Moves between items:
l: Q515->Q572, Q798->Q511, Q712->Q477, Q897->Q676, Q40->Q798, Q555->Q616, Q549->Q195, Q733->Q549, Q686->Q184, Q560->Q50, Q646->Q855, Q912->Q171, Q636->Q768, Q50->Q359, Q306->Q485, Q827->Q151, Q11->Q718, Q761->Q186, Q343->Q694, Q718->Q822, Q359->Q984, Q485->Q343, Q668->Q451, Q694->Q686, Q741->Q387, Q873->Q712, Q475->Q286, Q830->Q744, Q616->Q66, Q145->Q668, Q363->Q733, Q184->Q357, Q689->Q573, Q357->Q475, Q573->Q659, Q984->Q827, Q119->Q455, Q758->Q759, Q229->Q555, Q985->Q887, Q151->Q828, Q833->Q40, Q477->Q121, Q556->Q201, Q200->Q407, Q511->Q741, Q282->Q985, Q759->Q264, Q15->Q363, Q121->Q927, Q676->Q758, Q286->Q689, Q451->Q282, Q186->Q636, Q418->Q973, Q887->Q119, Q262->Q271, Q264->Q200, Q407->Q418, Q195->Q650, Q66->Q873, Q659->Q556, Q735->Q11, Q822->Q306, Q650->Q181, Q523->Q912, Q171->Q145, Q387->Q646, Q807->Q761, Q271->Q515, Q768->Q309, Q201->Q61, Q572->Q830, Q771->Q262, Q855->Q229, Q455->Q771, Q61->Q560, Q828->Q807, Q744->Q735, Q309->Q15, Q973->Q833, Q927->Q523, Q181->Q897
e: Q515->Q833, Q798->Q560, Q712->Q768, Q897->Q686, Q40->Q61, Q555->Q807, Q549->Q306, Q733->Q822, Q686->Q873, Q560->Q282, Q646->Q827, Q912->Q549, Q636->Q830, Q50->Q985, Q306->Q229, Q827->Q455, Q11->Q387, Q761->Q515, Q343->Q616, Q718->Q646, Q359->Q887, Q485->Q555, Q668->Q181, Q694->Q66, Q741->Q359, Q873->Q636, Q475->Q121, Q830->Q798, Q616->Q761, Q145->Q650, Q363->Q718, Q184->Q712, Q689->Q523, Q357->Q477, Q573->Q912, Q984->Q119, Q119->Q264, Q758->Q357, Q229->Q828, Q985->Q758, Q151->Q771, Q833->Q201, Q477->Q309, Q556->Q145, Q200->Q689, Q511->Q50, Q282->Q676, Q759->Q475, Q15->Q11, Q121->Q15, Q676->Q184, Q286->Q927, Q451->Q897, Q186->Q572, Q418->Q659, Q887->Q759, Q262->Q418, Q264->Q286, Q407->Q573, Q195->Q485, Q66->Q186, Q659->Q171, Q735->Q741, Q822->Q855, Q650->Q343, Q523->Q733, Q171->Q195, Q387->Q984, Q807->Q271, Q271->Q973, Q768->Q744, Q201->Q668, Q572->Q40, Q771->Q407, Q855->Q151, Q455->Q200, Q61->Q451, Q828->Q262, Q744->Q511, Q309->Q735, Q973->Q556, Q927->Q363, Q181->Q694
z: Q515->Q761, Q798->Q830, Q712->Q184, Q897->Q451, Q40->Q572, Q555->Q485, Q549->Q912, Q733->Q523, Q686->Q897, Q560->Q798, Q646->Q718, Q912->Q573, Q636->Q873, Q50->Q511, Q306->Q549, Q827->Q646, Q11->Q15, Q761->Q616, Q343->Q650, Q718->Q363, Q359->Q741, Q485->Q195, Q668->Q201, Q694->Q181, Q741->Q735, Q873->Q686, Q475->Q759, Q830->Q636, Q616->Q343, Q145->Q556, Q363->Q927, Q184->Q676, Q689->Q200, Q357->Q758, Q573->Q407, Q984->Q387, Q119->Q984, Q758->Q985, Q229->Q306, Q985->Q50, Q151->Q855, Q833->Q515, Q477->Q357, Q556->Q973, Q200->Q455, Q511->Q744, Q282->Q560, Q759->Q887, Q15->Q121, Q121->Q475, Q676->Q282, Q286->Q264, Q451->Q61, Q186->Q66, Q418->Q262, Q887->Q359, Q262->Q828, Q264->Q119, Q407->Q771, Q195->Q171, Q66->Q694, Q659->Q418, Q735->Q309, Q822->Q733, Q650->Q145, Q523->Q689, Q171->Q659, Q387->Q11, Q807->Q555, Q271->Q807, Q768->Q712, Q201->Q833, Q572->Q186, Q771->Q151, Q855->Q822, Q455->Q827, Q61->Q40, Q828->Q229, Q744->Q768, Q309->Q477, Q973->Q271, Q927->Q286, Q181->Q668
k: Q515->Q186, Q798->Q744, Q712->Q357, Q897->Q282, Q40->Q830, Q555->Q343, Q549->Q171, Q733->Q912, Q686->Q676, Q560->Q511, Q646->Q822, Q912->Q659, Q636->Q712, Q50->Q741, Q306->Q195, Q827->Q855, Q11->Q363, Q761->Q66, Q343->Q181, Q718->Q733, Q359->Q387, Q485->Q650, Q668->Q61, Q694->Q897, Q741->Q11, Q873->Q184, Q475->Q264, Q830->Q768, Q616->Q694, Q145->Q201, Q363->Q523, Q184->Q758, Q689->Q407, Q357->Q759, Q573->Q418, Q984->Q646, Q119->Q827, Q758->Q887, Q229->Q485, Q985->Q359, Q151->Q229, Q833->Q572, Q477->Q475, Q556->Q833, Q200->Q771, Q511->Q735, Q282->Q50, Q759->Q119, Q15->Q927, Q121->Q286, Q676->Q985, Q286->Q200, Q451->Q560, Q186->Q873, Q418->Q271, Q887->Q984, Q262->Q807, Q264->Q455, Q407->Q262, Q195->Q145, Q66->Q686, Q659->Q973, Q735->Q15, Q822->Q549, Q650->Q668, Q523->Q573, Q171->Q556, Q387->Q718, Q807->Q616, Q271->Q761, Q768->Q477, Q201->Q40, Q572->Q636, Q771->Q828, Q855->Q306, Q455->Q151, Q61->Q798, Q828->Q555, Q744->Q309, Q309->Q121, Q973->Q515, Q927->Q689, Q181->Q451
s: Q515->Q343, Q798->Q873, Q712->Q282, Q897->Q40, Q40->Q66, Q555->Q171, Q549->Q407, Q733->Q200, Q686->Q61, Q560->Q636, Q646->Q927, Q912->Q771, Q636->Q897, Q50->Q768, Q306->Q573, Q827->Q363, Q11->Q475, Q761->Q650, Q343->Q556, Q718->Q286, Q359->Q309, Q485->Q659, Q668->Q515, Q694->Q201, Q741->Q477, Q873->Q451, Q475->Q359, Q830->Q686, Q616->Q145, Q145->Q271, Q363->Q264, Q184->Q560, Q689->Q827, Q357->Q50, Q573->Q151, Q984->Q15, Q119->Q11, Q758->Q511, Q229->Q912, Q985->Q744, Q151->Q733, Q833->Q616, Q477->Q985, Q556->Q807, Q200->Q646, Q511->Q712, Q282->Q830, Q759->Q741, Q15->Q759, Q121->Q887, Q676->Q798, Q286->Q984, Q451->Q572, Q186->Q181, Q418->Q229, Q887->Q735, Q262->Q306, Q264->Q387, Q407->Q855, Q195->Q418, Q66->Q668, Q659->Q828, Q735->Q357, Q822->Q689, Q650->Q973, Q523->Q455, Q171->Q262, Q387->Q121, Q807->Q195, Q271->Q485, Q768->Q676, Q201->Q761, Q572->Q694, Q771->Q822, Q855->Q523, Q455->Q718, Q61->Q186, Q828->Q549, Q744->Q184, Q309->Q758, Q973->Q555, Q927->Q119, Q181->Q833

In the rows, zero is written as 499.

The rows follow the links: the fewer symbols apart two items are, the more alike their rows tend to be.

Item, then a row for it; each showing differs a little:
Q768:  375   448   702   437   484   478   517    33   408   444   777   796   377   283   725   435   426    81   520   526   739   441   471   692   559   410   421   402   515   527   482   540   567   614   317   278   526   419   600   562   370   455   896   810   786   559   692   531   454   390   382   781   661   698   540   564
Q145:  334   537   661   628   522   488   712    83   462   451   744   795   396   338   552   226   571     8   682   634   714   343   353   439   366   307   383   341   427   611   453   530   486   709   322   348   548   510   601   619   235   417   878   571   538   596   694   376   405   559   278   591   580   601   619   478
Q761:  550   359   555   213   459   494   213   412   432   485   546   510   473   414   764   818   293   592   261   349   537   635   676   880   786   656   561   570   625   369   560   510   619   374   516   389   447   377   507   407   693   557   529   876   874   416   483   757   577   245   629   814   619   647   395   631
Q855:  422   405   676   331   478   487   394    96   402   459   743   739   387   293   773   574   365   207   420   469   699   505   543   808   652   489   462   444   567   469   516   540   601   540   365   290   508   387   572   519   477   490   820   892   866   512   649   635   503   324   454   853   671   718   485   608
Q201:  534   361   582   220   456   485   230   343   408   475   591   566   449   389   772   794   299   520   274   365   592   610   661   883   781   633   537   544   626   382   555   527   631   398   484   364   461   367   518   426   655   545   596   898   888   428   516   754   578   251   599   831   633   663   402   626
Q511:  484   640   392   769   540   513   749   704   589   519   378   399   559   632   213   242   699   526   701   613   397   399   351   112   229   385   481   471   381   605   454   469   380   577   537   641   521   636   468   564   371   458   368    88   101   553   461   271   445   746   416   150   345   320   586   361
Q735:  338   507   688   572   491   495   650    44   436   441   772   806   387   311   613   290   522    17   627   607   731   366   385   521   426   321   399   365   455   585   457   524   519   682   302   314   556   479   600   612   270   424   900   661   626   596   710   427   420   502   307   664   620   639   598   512
Q822:  397   640   494   785   533   500   809   463   544   492   525   557   489   525   282   136   705   282   760   664   528   341   298   150   206   315   427   392   364   647   438   489   385   669   435   545   549   617   517   624   259   426   580   194   181   598   569   236   406   730   321   253   421   399   633   372
Q306:  660   418   382   285   469   506   228   816   511   529   311   265   575   600   550   847   365   943   267   338   337   674   690   683   715   713   618   649   610   351   558   484   548   269   659   589   441   452   421   366   778   591   192   578   597   381   321   696   604   351   727   539   473   460   363   553
Q61:  376   614   536   771   529   508   822   363   531   494   597   636   471   476   334   132   686   195   768   667   574   325   294   191   227   290   411   374   367   659   420   497   411   702   391   510   568   596   542   637   240   409   666   265   250   609   607   252   402   714   293   322   454   447   649   389
Q186:  357   604   567   757   529   514   807   287   519   479   634   676   456   438   374   130   663   134   765   664   604   319   294   230   232   286   393   360   364   654   434   515   426   708   374   469   563   579   560   637   219   413   718   330   300   612   635   267   388   694   288   368   482   465   653   410
Q181:  341   592   601   729   527   504   794   237   501   478   659   716   431   409   417   150   653    87   744   670   639   324   301   274   269   276   388   362   383   645   439   511   435   715   351   430   566   565   571   636   231   417   770   376   360   607   657   280   387   661   273   425   506   501   645   420
Q828:  367   457   697   462   491   489   540    27   414   444   786   796   378   294   709   417   448    59   535   541   745   426   452   667   534   400   419   392   504   533   490   538   572   625   312   276   533   425   607   572   352   452   906   791   765   560   698   532   450   412   360   772   660   692   540   550
Q712:  462   639   414   782   543   517   777   645   579   520   421   445   540   593   221   196   702   467   723   634   431   376   337   105   222   362   455   447   370   626   449   475   383   612   511   628   542   635   483   581   338   450   417   110   109   567   487   244   427   751   394   172   360   327   604   369
Q119:  622   557   301   569   525   509   500   965   593   548   217   210   630   717   262   545   570   902   486   470   256   552   523   294   436   587   576   597   478   479   505   457   427   393   675   717   473   583   394   437   622   544   112   173   199   447   318   445   534   612   607   193   336   297   458   424
Q659:  347   472   700   504   494   494   588    27   416   441   789   809   371   290   672   354   480    33   584   566   744   403   427   615   484   370   400   374   485   552   478   542   544   657   312   295   533   443   609   584   317   434   907   741   716   575   701   487   441   446   337   736   642   668   571   537
Q549:  379   430   697   413   480   478   483    48   412   447   776   790   383   292   738   464   413   104   500   518   735   452   488   716   576   434   419   403   512   513   491   540   578   610   330   279   530   408   606   560   398   454   877   835   800   554   672   564   461   385   398   807   664   710   524   571
Q758:  521   641   377   741   543   512   712   767   591   534   339   365   563   646   210   279   681   605   674   595   358   431   377   122   264   416   490   490   387   589   446   466   374   542   564   668   524   630   451   544   410   479   310    79   100   531   425   274   448   732   446   138   337   303   562   368

Each walk starts at a row. The symbols on each line, taken left to right, move it on to the next item.
Each answer is a row, close to the row of the item it stands for.
 593   371   495   213   466   490   178   545   451   506   460   429   501   482   704   858   304   734   228   338   470   674   702   838   784   698   579   599   643   344   560   502   607   312   570   461   436   386   478   379   744   584   409   794   809   396   428   760   592   262   688   737   571   594   363   617
e e z s e s e:  618   369   460   226   454   502   182   625   464   509   421   382   525   514   673   870   310   794   238   333   430   676   701   815   779   706   600   623   635   348   565   495   599   298   599   499   440   404   455   377   764   577   351   750   759   395   390   763   598   276   697   693   557   566   354   608
k e s z k z e k:  478   362   636   259   463   495   289   223   411   462   670   650   420   342   791   705   309   374   329   410   636   570   614   867   733   569   501   504   613   409   532   527   614   457   420   324   475   372   553   450   584   521   705   926   900   465   577   709   546   265   538   858   667   703   441   630
 597   581   305   613   525   509   539   928   589   554   238   224   615   719   246   501   607   861   528   499   266   538   487   250   399   549   558   579   455   508   501   458   407   413   653   720   476   593   400   459   581   527   132   139   159   461   324   402   519   644   587   178   328   288   478   409
z s l e l s l:  665   460   343   363   488   508   275   905   534   547   256   213   604   652   460   788   422   984   310   363   292   654   656   573   643   700   616   638   585   382   547   475   511   291   686   642   446   498   397   369   763   588   127   454   473   393   298   645   595   438   713   426   424   401   377   533
z l e e l s k:  582   355   529   205   459   485   189   478   441   499   502   464   483   449   735   848   292   659   240   345   511   651   692   869   780   679   578   588   645   358   567   511   617   343   543   428   450   380   489   390   713   569   476   837   840   413   453   767   588   256   656   783   593   619   380   626
 392   633   522   773   529   505   817   391   538   500   566   613   478   503   317   132   687   217   760   666   565   319   294   178   219   290   411   388   361   652   435   496   399   696   419   516   558   601   535   631   246   413   628   241   239   609   598   242   391   729   304   295   445   433   647   389
e s l s s k e:  669   430   357   319   484   506   239   861   521   538   274   246   589   638   505   815   392   967   278   357   309   669   676   629   680   720   608   650   598   363   562   483   524   283   675   617   445   468   412   363   778   594   157   515   536   383   310   673   601   396   724   489   446   425   371   537
s z l e e:  649   402   415   268   472   496   198   756   487   521   345   297   553   567   603   858   347   896   242   322   362   676   702   731   744   714   609   645   622   354   567   496   563   273   643   556   431   436   431   365   771   595   235   636   650   382   342   724   610   333   723   586   495   498   357   578
 651   498   308   447   508   516   356   958   557   553   219   197   625   693   369   697   489   989   374   403   264   626   615   460   554   665   600   637   533   414   531   460   482   322   700   688   451   532   392   396   717   568    93   322   344   409   286   565   582   508   678   320   378   351   404   483
z e s z k s l:  401   414   688   380   475   487   440    59   408   450   755   765   373   284   768   523   392   161   454   492   721   477   519   772   615   453   436   432   545   499   501   535   585   572   351   271   510   398   591   533   427   469   870   872   834   537   665   608   494   342   417   830   666   724   512   595
e z z z k s l:  633   381   445   243   462   492   184   686   478   514   378   330   550   546   626   869   325   851   229   328   396   676   706   780   765   721   601   638   623   353   569   484   587   289   617   530   443   424   440   356   774   582   298   702   703   388   367   744   608   307   710   646   522   521   352   597
 332   549   652   645   518   497   726   106   458   452   735   780   402   353   529   214   581    23   694   633   700   327   336   411   347   303   384   340   414   619   454   522   474   710   319   359   563   517   598   633   227   416   865   536   509   611   700   348   397   586   286   569   568   583   625   478
e s z k z:  340   571   632   690   515   494   764   145   485   457   719   744   420   381   475   174   606    49   723   653   675   331   319   353   322   298   375   360   405   635   446   526   467   724   324   383   568   531   591   639   230   400   832   472   456   619   688   312   388   616   274   507   546   551   636   446
l e s z e:  357   601   582   748   528   507   800   253   506   472   650   696   435   434   394   133   657   111   761   664   629   315   292   256   257   279   395   366   380   648   436   516   427   719   362   442   564   567   565   629   225   411   743   349   338   615   647   269   393   675   283   401   489   488   642   414
 554   608   328   692   543   514   632   874   594   547   281   277   606   689   205   382   648   744   604   556   313   474   437   170   320   482   529   528   417   551   482   466   382   481   623   704   501   621   427   503   486   502   205    90   118   502   374   343   490   703   526   138   323   279   522   387
z k z e l e e:  369   621   553   763   537   512   816   322   536   492   613   654   460   462   364   128   677   162   761   669   598   315   284   209   223   289   401   377   375   657   437   499   413   703   390   487   568   577   552   633   219   413   685   293   278   615   629   254   401   706   280   348   466   449   645   400
l l l z k e:  341   554   638   674   511   494   744   119   472   466   727   770   412   362   503   189   603    30   706   647   685   338   329   375   328   289   376   352   405   626   450   525   469   714   324   372   568   520   596   641   225   408   849   500   487   608   697   337   396   600   277   528   563   565   622   455
 457   377   656   295   467   480   335   164   411   464   701   693   414   315   796   657   326   299   364   439   673   540   592   854   705   544   481   477   590   433   527   540   618   485   393   301   490   372   570   488   530   503   760   917   902   480   605   691   527   285   515   869   665   715   448   629
e s k e k e z k:  537   622   340   720   537   511   676   823   599   533   305   317   597   669   209   330   669   680   648   572   338   446   406   151   286   452   518   510   402   569   468   465   378   515   594   694   505   625   439   519   462   492   256    75   105   515   402   310   468   712   492   139   330   276   552   371
k z s k k z z:  635   545   301   527   530   510   441   969   573   554   213   191   614   715   290   599   542   944   451   447   260   580   554   346   468   608   590   613   495   462   510   455   435   355   689   723   463   568   391   421   653   559    97   215   239   432   302   490   555   574   645   239   348   307   433   448
